Below is a small trained network, with its code and all its weights. Each question gives an input and a target symbol and asks what happens when units are switched off, that is, made to give their printed mean instead of their output.

import numpy as np


def w(rows, s, z=0):
    codes = np.array(rows[::2]) - 128.0
    scale = np.full(codes.shape[1], s)
    scale[-1] = z or s
    return codes * scale


def f(y):
    return np.maximum(y, 0)


def softmax(a):
    e = np.exp(a - a.max(-1, keepdims=True))
    return e / e.sum(-1, keepdims=True)


def log_softmax(a):
    a = a - a.max(-1, keepdims=True)
    return a - np.log(np.exp(a).sum(-1, keepdims=True))


def net(x, mask):
    ids = ['ΦΨβδζλμπτ'.index(c) for c in x.split()]
    T = len(ids)
    res = E[ids] + P[:T]
    q, k, v = (res @ M[0].T for M in (Q, K, V))
    z = softmax(np.where(np.tri(T) > 0, q @ k.T / 2**0.5, -1e9)) @ v
    res = res + np.where(mask[0], z, O[0][:, -1]) @ O[0][:, :-1]
    y = f(res @ A[0][:, :-1].T + A[0][:, -1])
    res = res + np.where(mask[1:13], y, B[0][:, -1]) @ B[0][:, :-1]
    return log_softmax(res[-1] @ U[:, :-1].T + U[:, -1])


Q, K, V, O, A, B = {}, {}, {}, {}, {}, {}
E = w([
[95,75,166,47,113,213],'Φ',
[159,208,49,103,51,123],'Ψ',
[69,54,55,53,187,156],'β',
[170,221,143,114,138,172],'δ',
[95,181,208,119,92,236],'ζ',
[43,97,151,148,16,130],'λ',
[182,196,175,188,226,94],'μ',
[237,25,225,205,48,9],'π',
[249,117,16,109,142,3],'τ',
],0.0062)
P = w([
[170,158,126,68,85,140],'0',
[203,168,214,87,104,124],'1',
[219,163,253,138,106,105],'2',
[223,170,253,161,111,113],'3',
[211,178,223,171,101,126],'4',
[184,170,198,197,124,138],'5',
[173,159,162,208,146,193],'6',
[172,160,146,236,142,182],'7',
],0.0029)
Q[0] = w([
[237,230,144,179,32,214],'H1',
[253,183,217,89,66,127],'H1',
],0.0035)
K[0] = w([
[220,10,252,136,208,2],'H1',
[188,106,155,49,199,13],'H1',
],0.0039)
V[0] = w([
[42,67,254,196,24,156],'H1',
[234,10,229,197,100,11],'H1',
],0.005)
O[0] = w([
[32,112,157,188,57,233,116],'H1',
[197,30,90,254,177,206,253],'H1',
],0.0062,0.00053)
A[0] = w([
[190,163,107,124,214,228,137],'N1',
[144,39,136,224,89,165,210],'N2',
[73,173,173,183,35,101,136],'N3',
[241,184,43,24,219,51,236],'N4',
[182,80,126,212,206,209,254],'N5',
[143,3,110,187,65,71,200],'N6',
[187,92,85,72,14,21,171],'N7',
[34,225,139,44,32,57,254],'N8',
[68,30,216,28,222,117,230],'N9',
[39,26,164,14,147,123,206],'N10',
[134,211,188,52,85,227,127],'N11',
[218,209,194,93,247,89,181],'N12',
],0.0052,0.0036)
B[0] = w([
[204,215,101,174,58,182,165],'N1',
[99,36,53,195,57,204,216],'N2',
[16,132,121,196,129,196,175],'N3',
[202,124,19,127,240,2,254],'N4',
[213,131,80,203,179,218,240],'N5',
[65,16,59,234,27,91,194],'N6',
[96,92,18,86,27,54,202],'N7',
[27,236,196,16,42,62,253],'N8',
[64,24,205,65,248,143,184],'N9',
[15,27,176,59,191,160,179],'N10',
[123,218,191,26,55,227,191],'N11',
[140,225,153,244,226,40,204],'N12',
],0.0049,0.0045)
U = w([
[17,23,229,64,36,143,1],'Φ',
[193,115,40,55,46,30,183],'Ψ',
[24,33,95,43,253,40,193],'β',
[201,243,125,62,91,85,194],'δ',
[118,210,234,24,118,246,131],'ζ',
[14,168,171,137,19,189,175],'λ',
[154,208,231,233,223,82,196],'μ',
[200,33,33,247,116,233,84],'π',
[219,88,101,220,209,23,62],'τ',
],0.005,0.0031)

Each question gives the input, a string of symbols that net reads in full, and the target symbol t.
The units are the heads (2 rows each of Q, K, V and O) and the neurons (one row each of A and B). Each row of codes is followed by its name. A weight is (code - 128) times the scale printed after its matrix; where a second scale follows, it is the last column's (O, A, B and U).
mask holds one flag per unit, heads first, then neurons. A switched-off unit (its flag False) gives its mean, the last column of its rows in O or B, instead of its output. The means were averaged over made-up inputs and are rounded, as every weight is.
A unit's drop is (log p(t) with every unit on - log p(t) with that unit switched off) / (log p(t) with every unit on - log p(t) with every unit switched off).
The circuit of an input: a set's keep is (log p(t) with only the set's units on - log p(t) with every unit switched off) / (log p(t) with every unit on - log p(t) with every unit switched off). Starting from the 12 units with the biggest drops (on a tie, the unit counted first), units are removed one at a time, each time the one whose removal leaves the highest keep (on an exact tie, the one counted first), for as long as the keep stays at least 0.8.
units of the circuit, in order: the units of the circuit, biggest drop first
top k neurons: the k neurons with the biggest drops, biggest first
drop of u: that unit's drop, to one decimal
input β ζ π Ψ δ, target π: units of the circuit, in order -> (H1; N8)
input π Ψ μ, target π: top 2 neurons -> (N5; N8)
input Φ μ Ψ π Φ, target π: top 2 neurons -> (N8; N5)
input β π τ π Ψ β, target π: units of the circuit, in order -> (H1; N8; N5)
input Φ Φ Ψ π λ, target π: units of the circuit, in order -> (H1; N2; N8)
input Ψ μ Ψ Ψ τ, target τ: units of the circuit, in order -> (N4; H1; N12)
input π Φ β ζ, target π: units of the circuit, in order -> (H1; N8)
input μ Ψ π, target π: units of the circuit, in order -> (H1; N2; N6)
input π β β π β τ Ψ μ, target π: top 4 neurons -> (N5; N8; N2; N1)
input π λ τ, target π: drop of N2 -> 0.1
input τ π ζ Ψ, target π: drop of N2 -> 0.1
input μ τ π λ, target π: drop of H1 -> 1.2
